Below are the code and all the weights of a small trained network. Each question names an input and a class and asks about switching units off, where a switched-off unit gives its printed mean instead of its output.

import numpy as np


def w(rows, s, z=0):
    codes = np.array(rows[::2]) - 128.0
    scale = np.full(codes.shape[1], s)
    scale[-1] = z or s
    return codes * scale


def f(y):
    return np.maximum(y, 0)


def log_softmax(a):
    a = a - a.max(-1, keepdims=True)
    return a - np.log(np.exp(a).sum(-1, keepdims=True))


def net(x, mask):
    res = np.array(x, float).reshape(1, 7) / 4 @ E
    y = f(res @ A[0][:, :-1].T + A[0][:, -1])
    res = res + np.where(mask, y, B[0][:, -1]) @ B[0][:, :-1]
    return log_softmax(res[-1] @ U[:, :-1].T + U[:, -1])


A, B = {}, {}
E = w([
[78,25,91,192,168,90,111,190,152,92,143,177],'x0',
[97,98,76,144,65,190,133,157,30,181,247,132],'x1',
[255,119,154,146,134,85,185,229,144,195,138,111],'x2',
[128,125,134,129,127,127,128,124,126,126,132,123],'x3',
[73,94,137,93,96,47,232,94,83,171,77,141],'x4',
[187,51,74,19,92,78,64,106,147,118,139,108],'x5',
[43,166,110,43,174,101,177,179,170,104,192,23],'x6',
],0.0089)
A[0] = w([
[174,62,83,102,101,105,49,99,139,148,126,101,48],'neuron 1',
[90,29,74,169,178,111,112,166,156,106,142,148,45],'neuron 2',
[173,103,121,197,78,138,81,74,97,157,88,222,44],'neuron 3',
[142,150,166,108,185,79,102,133,200,88,59,143,35],'neuron 4',
[55,138,86,104,140,164,95,72,111,57,111,158,37],'neuron 5',
[144,144,152,119,179,107,138,110,184,107,96,149,26],'neuron 6',
[74,184,183,228,182,186,183,163,110,144,104,138,44],'neuron 7',
[85,176,169,176,153,167,163,159,132,138,126,175,62],'neuron 8',
[89,32,91,184,182,79,91,203,160,80,157,172,86],'neuron 9',
[140,132,93,122,114,152,155,139,83,112,160,125,4],'neuron 10',
[98,68,74,168,148,110,123,172,131,102,140,150,27],'neuron 11',
[253,120,146,149,138,78,178,246,150,193,161,132,59],'neuron 12',
[28,145,105,115,116,144,81,30,128,48,151,159,44],'neuron 13',
[186,134,137,152,125,97,145,179,136,138,103,116,36],'neuron 14',
[131,117,112,132,67,147,115,182,70,143,184,123,71],'neuron 15',
[152,44,84,54,107,81,60,133,150,114,141,139,94],'neuron 16',
[188,173,131,47,67,144,134,59,113,152,109,68,59],'neuron 17',
[103,106,85,154,76,150,144,136,101,179,210,135,44],'neuron 18',
[177,133,113,176,181,210,2,177,178,60,196,110,62],'neuron 19',
[149,207,118,106,92,163,128,93,74,193,149,95,66],'neuron 20',
[70,78,146,102,62,29,245,71,60,177,76,128,58],'neuron 21',
[211,71,134,191,78,171,104,77,80,143,74,195,45],'neuron 22',
[120,124,89,123,79,174,140,162,68,167,183,141,55],'neuron 23',
[89,131,115,98,192,107,135,165,148,99,184,58,67],'neuron 24',
[111,151,147,164,140,149,145,138,129,128,129,150,52],'neuron 25',
[85,180,143,193,157,143,142,151,118,134,132,133,1],'neuron 26',
[155,153,165,126,174,76,129,107,212,72,31,118,28],'neuron 27',
[101,90,109,132,70,160,124,149,61,160,237,144,41],'neuron 28',
[190,223,142,118,107,196,79,111,159,111,163,87,96],'neuron 29',
[73,176,98,75,141,122,196,146,166,114,177,52,54],'neuron 30',
[160,67,94,36,86,107,98,134,153,118,143,117,48],'neuron 31',
[63,143,97,73,190,125,145,174,156,116,189,64,45],'neuron 32',
[81,126,131,158,107,136,69,43,113,100,114,154,42],'neuron 33',
],0.0097,0.0073)
B[0] = w([
[160,140,64,204,126,95,134,113,101,103,202,117,185],'neuron 1',
[134,214,190,83,116,145,140,61,95,186,79,163,207],'neuron 2',
[175,152,206,77,69,80,94,210,175,67,155,114,232],'neuron 3',
[128,80,136,131,190,187,63,86,167,74,149,158,197],'neuron 4',
[96,94,120,164,108,183,166,142,121,165,104,42,197],'neuron 5',
[124,82,130,94,176,136,107,109,167,117,146,125,164],'neuron 6',
[205,168,28,185,113,57,155,57,80,99,214,110,211],'neuron 7',
[166,149,70,150,123,61,141,95,90,106,164,107,179],'neuron 8',
[122,214,189,44,123,109,145,54,88,206,36,164,242],'neuron 9',
[152,120,132,119,172,127,124,125,121,120,132,143,143],'neuron 10',
[122,194,175,89,122,131,141,93,118,151,89,130,180],'neuron 11',
[24,81,129,197,86,231,159,142,82,211,102,2,243],'neuron 12',
[92,78,128,188,113,199,162,158,95,201,109,33,224],'neuron 13',
[105,97,141,123,127,172,138,131,123,145,126,88,162],'neuron 14',
[113,76,130,132,185,161,78,76,167,77,116,127,193],'neuron 15',
[174,175,59,199,146,65,175,93,87,109,182,97,213],'neuron 16',
[133,215,147,117,138,92,138,76,80,181,80,145,201],'neuron 17',
[158,83,143,123,209,141,82,101,187,84,112,143,200],'neuron 18',
[55,81,34,71,123,123,199,195,108,156,120,219,238],'neuron 19',
[126,163,189,99,173,129,143,70,142,140,66,145,193],'neuron 20',
[70,99,36,71,130,168,178,190,117,155,128,238,247],'neuron 21',
[160,158,209,98,66,88,109,205,178,59,155,111,240],'neuron 22',
[134,104,131,126,207,148,78,100,172,78,101,126,200],'neuron 23',
[168,136,191,133,77,107,127,188,139,74,125,139,200],'neuron 24',
[163,138,106,150,129,91,121,123,124,149,159,117,148],'neuron 25',
[188,122,83,162,107,83,127,108,104,115,180,127,159],'neuron 26',
[121,74,139,124,230,167,42,92,185,68,121,145,213],'neuron 27',
[122,70,152,134,197,152,49,76,214,80,110,138,225],'neuron 28',
[67,146,106,75,118,121,185,123,94,186,80,216,202],'neuron 29',
[180,144,192,115,76,83,68,188,149,95,138,137,213],'neuron 30',
[170,149,73,212,106,78,160,92,99,101,207,112,188],'neuron 31',
[175,132,188,128,74,99,98,196,165,98,155,128,211],'neuron 32',
[102,101,154,152,109,166,128,163,125,181,133,65,190],'neuron 33',
],0.0082,0.013)
U = w([
[136,82,152,135,220,160,93,83,163,76,129,127,91],'0',
[165,154,209,118,58,98,120,232,144,81,150,110,58],'1',
[100,100,143,169,101,196,160,145,95,178,118,2,133],'2',
[173,171,61,177,122,75,161,68,86,103,193,102,180],'3',
[131,216,192,92,130,124,160,53,95,174,71,157,255],'4',
[95,97,57,93,127,141,180,209,110,140,128,237,71],'5',
],0.0094,0.0017)

Each question gives the input, the list of numbers given to net, and the class t.
The units are the neurons (one row each of A and B). Each row of codes is followed by its name. A weight is (code - 128) times the scale printed after its matrix; where a second scale follows, it is the last column's (A, B and U).
mask holds one flag per neuron, in row order. A switched-off neuron (its flag False) gives its mean, the last column of its row in B, instead of its output. The means were averaged over made-up inputs and are rounded, as every weight is.
A unit's drop is (log p(t) with every unit on - log p(t) with that unit switched off) / (log p(t) with every unit on - log p(t) with every unit switched off).
The circuit of an input: a set's keep is (log p(t) with only the set's units on - log p(t) with every unit switched off) / (log p(t) with every unit on - log p(t) with every unit switched off). Starting from the 12 units with the biggest drops (on a tie, the unit counted first), units are removed one at a time, each time the one whose removal leaves the highest keep (on an exact tie, the one counted first), for as long as the keep stays at least 0.8.
units of the circuit, in order: the units of the circuit, biggest drop first
unit that matters most: the unit with the biggest drop
k most important neurons: the k neurons with the biggest drops, biggest first
drop of u: that unit's drop, to one decimal
input [-3,3,1,-5,6,-6,0], class 3: most important neuron	[neuron 7]
input [5,6,-5,1,0,2,-8], class 1: 2 most important neurons	[neuron 3; neuron 22]
input [5,8,1,-1,8,-8,-3], class 0: 2 most important neurons	[neuron 28; neuron 18]
input [6,3,0,-6,-7,-6,7], class 1: 4 most important neurons	[neuron 32; neuron 24; neuron 21; neuron 30]
input [-4,-7,4,4,-1,-7,-8], class 1: 2 most important neurons	[neuron 22; neuron 3]
input [6,2,6,-6,5,-1,7], class 1: 2 most important neurons	[neuron 32; neuron 30]
input [5,-7,-1,5,7,-4,2], class 0: 3 most important neurons	[neuron 27; neuron 19; neuron 4]
input [6,0,8,2,-3,8,-2], class 2: 2 most important neurons	[neuron 12; neuron 7]
input [8,-5,6,4,-7,-7,1], class 4: 2 most important neurons	[neuron 9; neuron 2]
input [-8,4,-3,-7,1,8,-8], class 1: 3 most important neurons	[neuron 22; neuron 3; neuron 9]
input [-8,5,8,0,-2,-5,-4], class 2: 3 most important neurons	[neuron 12; neuron 9; neuron 2]
input [-2,-8,-7,3,4,1,-7], class 0: 3 most important neurons	[neuron 27; neuron 4; neuron 12]
input [7,-4,-2,0,4,-4,8], class 1: 3 most important neurons	[neuron 32; neuron 30; neuron 24]
input [-3,-3,-5,-8,7,-3,4], class 5: units of the circuit, in order	[neuron 21]
input [7,1,-4,3,6,4,-7], class 1: 2 most important neurons	[neuron 3; neuron 22]
input [3,-2,-4,-8,-6,8,8], class 1: 3 most important neurons	[neuron 32; neuron 24; neuron 30]
input [-4,6,-4,-7,-7,8,5], class 3: drop of neuron 16	1.1
input [1,-2,0,5,-2,-6,4], class 3: drop of neuron 7	0.5
input [-7,5,8,-6,2,4,1], class 2: drop of neuron 9	0.3
input [-7,8,-3,6,2,0,-7], class 0: drop of neuron 12	0.0
input [-1,4,2,-4,-3,-2,-1], class 0: unit that matters most	neuron 21
